S: [ 12.2  39.5  25.9  50.3  41.9   8.0  22.6 -23.7  30.7  49.4  21.3   4.8
  -3.2 -31.8 -13.0  27.3 -26.7  10.5   5.7  -6.3  -7.4  -0.5  42.7 -16.6
  26.1  13.3  21.0   4.8  29.8  16.5 -17.8  -4.6  22.8 -21.1 -29.0   3.9
 -32.6  50.6   2.7  14.7  26.6   5.5 -14.0  17.3   4.5  -9.3  -1.9  30.4
 -15.7   6.3   9.6  37.4  52.8  38.5 -29.2   9.5  26.0 -22.4  10.1  38.8
  34.8]
Z: [  3.2   3.0   8.2  15.1  25.9  13.8   6.5  -6.3  -3.3   8.2   9.9 -13.3
  19.0  -0.4  29.1  10.5  12.7 -19.6  25.1  17.6   3.4 -18.4 -12.8   0.1
  -3.8 -20.4 -21.2 -18.9  18.4   5.8   8.3  26.6  -3.9   7.6  12.5  10.4
  13.7  16.4  28.8   0.9  -3.9 -13.6  -3.7  16.7  -8.3  -7.2   5.7  17.7
  -1.4   4.9 -18.0 -14.3  19.0  12.1  11.7  -9.1  10.6 -12.4   1.4   2.1
   2.2]
U: [ -3.8 -19.6 -20.2 -33.3 -17.5   1.2 -13.6  48.7 -25.4 -27.4 -36.8  -4.2
 -20.5  45.7  -8.0  -5.2  32.8   4.5   5.9  18.3  28.2  14.3 -17.5  25.7
  -5.8  -6.5  -6.8 -23.4 -15.4 -35.3  29.8  13.2 -24.3  26.5  19.5  24.8
  30.7 -22.5  -2.1 -19.1  -0.8   7.9  35.4  19.2 -29.8  23.6 -10.9 -25.0
  23.7  -7.5 -26.4 -10.1 -23.6 -23.7  36.1  -7.8 -33.6  49.0  -1.0 -28.4
 -23.4]
B: [ 27.6  40.1  37.4  48.9  29.6  24.2  32.5 -18.3  46.0  49.0  42.5  31.8
  25.3  -8.2   5.3  24.8  -7.7  22.0  13.0   5.9   4.2  13.3  43.2   8.6
  21.7  27.0  28.9  43.7  31.2  42.2   0.4   4.0  37.7   4.4   3.5  11.4
  -4.3  46.8  18.8  26.9  35.5  19.1   5.6  16.6  43.3  12.9  19.2  38.5
   9.0  25.4  45.9  36.8  38.8  40.8  -5.3  31.9  43.1 -14.1  23.3  51.8
  40.3]
P: [  5.7   8.9  22.7  26.0  -0.8  -5.5  25.0 -27.5  37.7  16.4  33.4  30.1
  33.9 -34.1 -13.9 -17.7 -11.2   1.4 -20.8 -21.4 -41.0  -2.7  10.2 -24.4
 -18.5  17.9   1.6  41.8  10.8  35.0 -30.9 -14.0  20.6  -3.5  -0.8 -32.8
 -24.7  18.6 -16.4  29.8  -8.9  -4.3 -32.8 -29.2  43.3 -12.5  30.7  17.4
   2.7  15.2  51.6   2.5  -6.1  13.1 -26.9  22.8  27.4 -35.0   4.8  41.6
  33.3]
Q: [-23.6  -9.8 -12.5 -12.8 -50.9 -43.6   0.7 -53.9  17.8  -5.6   7.6  10.1
  -7.0 -69.5 -30.3 -41.8 -42.5   1.6 -64.0 -51.9 -68.0  -3.5   3.9 -51.2
 -29.9  18.9   4.8  45.6 -26.6  13.1 -70.2 -59.6   6.3 -49.6 -24.5 -70.0
 -64.8 -32.2 -66.9   4.9 -15.3 -10.7 -54.0 -77.4  35.9 -29.7   7.8 -19.0
 -35.3  -8.5  56.0  -4.5 -37.0 -16.4 -66.4  10.3   2.8 -47.3 -13.3   8.0
   4.5]
G: [  1.8  -4.4   0.5  -4.2   2.0  -0.3   3.9  18.5  -6.7  -5.9 -14.0   3.5
  -0.9  13.2 -13.9  -3.6   5.7   0.0   0.0  -0.4   3.5   1.9  -4.0   1.2
  -3.3  -0.1  -3.5 -17.4  -0.9 -15.2   7.6   4.1  -7.4  11.8  -3.7   5.9
   5.2   4.5   2.0  -0.4  -4.3  -0.4   4.8   9.3 -17.4   4.6   3.6  -3.7
  12.0  -0.4 -17.3  -2.3  -4.4  -3.6   8.7  -0.4 -13.0  11.9  -0.8  -2.2
  -0.8]
J: [ 33.1  13.0  31.0   1.5 -23.8  18.6  45.0  70.1  47.0  12.2  12.6  80.9
  28.7  59.1 -32.9 -12.9  56.3  54.7  -9.6  15.1  16.1  64.8  30.7  42.4
  -6.1  60.2  36.5  68.7   5.9  21.1  28.5   9.3  25.7  62.5  48.1  22.5
  35.5  11.0 -19.7  37.8  37.5  46.9  53.0  14.4  51.4  67.9  52.9   5.2
  74.0  36.3  76.2  30.8 -29.6   8.4  42.7  68.0   9.2  67.7  38.5  43.0
  37.5]
T: [  2.8   2.8   4.9   4.7  -2.6  -2.5  -0.5 -10.6   2.8   2.3  11.2   7.3
   4.0  -8.8  -1.9   0.1 -12.3   5.0  -6.1  -9.1  -5.5   2.4   6.2  -3.3
   5.1   9.2  11.1  16.0  -1.5  12.1  -6.1 -10.5  11.0  -6.3  -7.2  -9.1
  -8.8  -2.5  -5.9   7.5  -0.1   4.5  -7.8 -10.4  16.0  -4.0   1.6   2.9
   2.8   2.8  16.0   5.1  -0.3   3.0  -9.9   4.6   9.5  -8.9  -1.3   7.5
   4.1]
W: [ -7.0 -13.7  -0.9 -12.0 -19.7 -15.8  -0.1   5.0  -0.5 -14.3  -1.2  13.0
   3.2  -6.5 -12.1 -19.0   0.8   1.2 -18.7 -17.0 -21.1   7.4 -10.8 -12.1
 -12.0  12.6   3.5  11.9 -12.7   0.0 -14.6 -14.7   3.0   1.2  -0.5 -21.6
 -12.1 -13.6 -20.5   8.3 -10.6   1.4 -14.4 -23.6   8.9  -3.5  11.7  -8.6
   6.7   0.2  17.2 -12.0 -23.3  -8.8  -9.9   7.7  -4.6   0.4  -8.0  -1.5
  -3.6]
H: [ 6.9 13.7 -0.4  5.6  0.4  9.4  4.9 -2.5 10.5 13.7  1.0  5.2 -8.8  9.9
 -1.6  9.4  3.5 12.4  4.9 11.1 11.1  8.6 18.5 11.6  6.0  4.4  6.8 12.1
  4.6  2.5  5.2  2.8  2.5  5.3 11.9 15.0 10.2  6.5  2.5 -5.9 16.0  8.1
 19.1 12.4  5.9 13.6 -4.1  2.2  4.7  2.4  8.8 18.4  8.8  4.3  8.8  5.4
  3.6  5.8 12.7 10.1  6.2]
H	[ 6.9 13.7 -0.4  5.6  0.4  9.4  4.9 -2.5 10.5 13.7  1.0  5.2 -8.8  9.9
 -1.6  9.4  3.5 12.4  4.9 11.1 11.1  8.6 18.5 11.6  6.0  4.4  6.8 12.1
  4.6  2.5  5.2  2.8  2.5  5.3 11.9 15.0 10.2  6.5  2.5 -5.9 16.0  8.1
 19.1 12.4  5.9 13.6 -4.1  2.2  4.7  2.4  8.8 18.4  8.8  4.3  8.8  5.4
  3.6  5.8 12.7 10.1  6.2]
all T: [2.8]	0 1 8 48 49

L: [-32.0 -41.6  18.9   4.2  -3.4 -16.9   0.6]
K: [ 20.8  13.1 -16.3 -19.6  -4.6  -1.4   5.5]
C: [ 13.6   7.5 -16.4 -78.1   3.0  -4.6  -6.6]
X: [ 5.6 -4.1 -3.3 17.4 -9.4 -4.5  8.6]
F: [ -6.0 -23.4  -1.1 -15.1  -7.6 -18.0   8.3]
A: [-9.0 -2.4  7.3 -6.5  3.6  4.8 -9.1]
X	[ 5.6 -4.1 -3.3 17.4 -9.4 -4.5  8.6]
L	[-32.0 -41.6  18.9   4.2  -3.4 -16.9   0.6]
F	[ -6.0 -23.4  -1.1 -15.1  -7.6 -18.0   8.3]

taza: [ -9.0 -57.6  -0.6  15.7  25.9 -20.1  24.5 -32.4 -17.7 -34.3  13.3  10.4
 -52.7  30.0  -0.9   9.2 -21.2  -2.8  -8.0   3.0  19.9   9.6  -7.4  11.2
 -18.8 -17.6  21.1 -21.6   2.4   2.0  -6.7  29.0 -34.1  -9.8 -14.5   6.3
 -13.2  15.4]
Ved: [  5.4 -56.5  -7.3  25.9  21.9 -21.1  61.1 -14.5   3.1 -19.0  11.4  34.4
 -52.1  16.9  -7.6  11.2 -13.9  -1.5 -24.9 -11.3  15.3  15.7  17.1  20.3
   1.6   4.9   2.8 -36.4  -5.7 -19.3 -12.2 -14.7   5.8 -34.6   7.7  47.1
  23.5  20.1]
val: [ -7.8 -64.0  -9.0  26.6  38.7  -9.8  54.1 -21.7  -7.6 -21.5   5.4  49.7
 -34.1  14.5 -16.0  10.1  -4.7 -12.1 -15.6  -6.5  -3.9  11.9  19.0   6.4
  -0.7   5.5  13.1 -49.9  -7.4 -13.4 -19.7   6.5 -18.5 -16.9 -17.1  28.9
  -9.5   4.5]
Serap: [ 14.2 -30.9   9.3  16.7   9.6 -13.7  44.0  -3.7  -4.1 -13.9   7.8  15.9
 -29.4  30.8 -17.9 -19.3  -5.4   8.7 -10.8   4.1  -7.8  14.4   1.1  15.4
  10.0   1.5   4.9 -23.7  -5.2  -6.3 -20.6 -15.3   6.4 -27.5   4.9  26.3
  -6.9  19.7]
ginov: [ -4.8 -39.8  11.9   4.4   9.5 -25.4  -1.1 -33.2 -24.8   8.3  18.5 -25.6
 -57.8  46.0   6.1  -5.1 -30.3   8.3   1.8  14.8  29.1   7.8 -32.5  14.8
 -26.5 -34.2  26.0   4.4   9.9  17.4  -1.0  39.0 -39.5  -5.3  -9.1 -13.6
 -23.1  25.6]
Tef: [ 22.9  -0.9  28.1   8.2   2.5   5.4  29.8  14.3 -13.1  -1.6  -4.1  16.7
  17.5  44.2 -42.6 -62.1  17.2  15.9   9.3  25.0 -58.4  11.1  -8.8   0.3
  29.3   9.3   6.5 -26.0  -8.6   6.2 -41.6 -20.1   5.3 -14.4  -8.5   1.1
 -59.9   8.6]
dete: [ -0.8 -41.5   7.1  14.0  19.8 -12.6  25.0 -19.6 -16.9 -25.5   8.7  12.3
 -32.4  33.7 -13.0 -11.4 -10.4   1.7  -2.3   9.5  -2.3  10.1  -8.3   7.9
  -5.3 -11.1  18.3 -22.9  -0.6   3.8 -16.9  16.7 -23.8 -10.0 -13.9   3.2
 -28.7  13.1]
Sep: [-14.7 -74.4 -13.8  26.3  41.5 -16.4  47.8 -32.7 -10.8 -30.0  10.4  42.1
 -50.6  14.1  -5.5  23.7 -15.1 -14.6 -17.6  -9.1  16.1  10.7  13.9   8.4
 -12.4  -4.0  17.9 -44.2  -4.2 -12.1 -10.5  21.3 -29.6 -14.0 -18.3  24.7
  -2.2   7.3]
bol: [ 10.1 -20.7  18.7   9.5  11.1  -4.4  23.3  -3.7 -16.2 -15.4   2.8  11.0
  -8.3  40.8 -26.4 -36.9   2.3   8.7   5.1  18.8 -29.6   9.9 -11.8   3.4
   9.3  -3.5  13.9 -22.5  -3.9   7.3 -28.6   2.6 -13.1  -9.3 -12.4  -1.9
 -47.0  10.6]
zil: [ 12.7 -29.3  12.3   9.5  -2.7 -27.6  25.6 -14.0  -6.2 -25.5  17.9 -18.3
 -58.2  41.3   1.1 -10.3 -26.3  16.2 -11.4   6.2  25.4  14.5 -17.3  25.9
  -8.0 -18.1   8.0   2.0   4.2   2.4  -4.3  -2.4   1.4 -29.1  16.8  19.5
   8.7  34.5]
vel: [ 31.0 -14.5  15.2  15.1  -9.8 -21.4  54.2  10.0   9.7  -6.3  11.6   2.1
 -38.3 -11.0 -15.1 -26.7 -10.1  21.1 -20.0   1.2   0.6  19.4   0.5  29.0
  18.6   6.0  -9.2 -10.8  -5.3 -12.4 -17.4 -46.1  39.6 -47.4  32.6  46.8
  23.6  35.4]
vama: [ 24.5 -29.4   6.9  18.5  -1.7  11.8  58.8   2.2   9.8 -10.4  13.4   9.5
 -50.0  11.8 -10.2 -10.9 -14.8  15.3 -24.7  -5.5  12.1  20.1 -10.9 -10.9
  11.8   4.9  -8.1 -16.4  -4.8 -17.3 -12.2 -39.7  34.5 -10.9  29.8  52.7
  32.9  34.1]
Serap	[ 14.2 -30.9   9.3  16.7   9.6 -13.7  44.0  -3.7  -4.1 -13.9   7.8  15.9
 -29.4  30.8 -17.9 -19.3  -5.4   8.7 -10.8   4.1  -7.8  14.4   1.1  15.4
  10.0   1.5   4.9 -23.7  -5.2  -6.3 -20.6 -15.3   6.4 -27.5   4.9  26.3
  -6.9  19.7]
Tef	[ 22.9  -0.9  28.1   8.2   2.5   5.4  29.8  14.3 -13.1  -1.6  -4.1  16.7
  17.5  44.2 -42.6 -62.1  17.2  15.9   9.3  25.0 -58.4  11.1  -8.8   0.3
  29.3   9.3   6.5 -26.0  -8.6   6.2 -41.6 -20.1   5.3 -14.4  -8.5   1.1
 -59.9   8.6]
all vama: [-10.9]	15 22 23 33
Ved	[  5.4 -56.5  -7.3  25.9  21.9 -21.1  61.1 -14.5   3.1 -19.0  11.4  34.4
 -52.1  16.9  -7.6  11.2 -13.9  -1.5 -24.9 -11.3  15.3  15.7  17.1  20.3
   1.6   4.9   2.8 -36.4  -5.7 -19.3 -12.2 -14.7   5.8 -34.6   7.7  47.1
  23.5  20.1]
all ginov: [6.1]	14

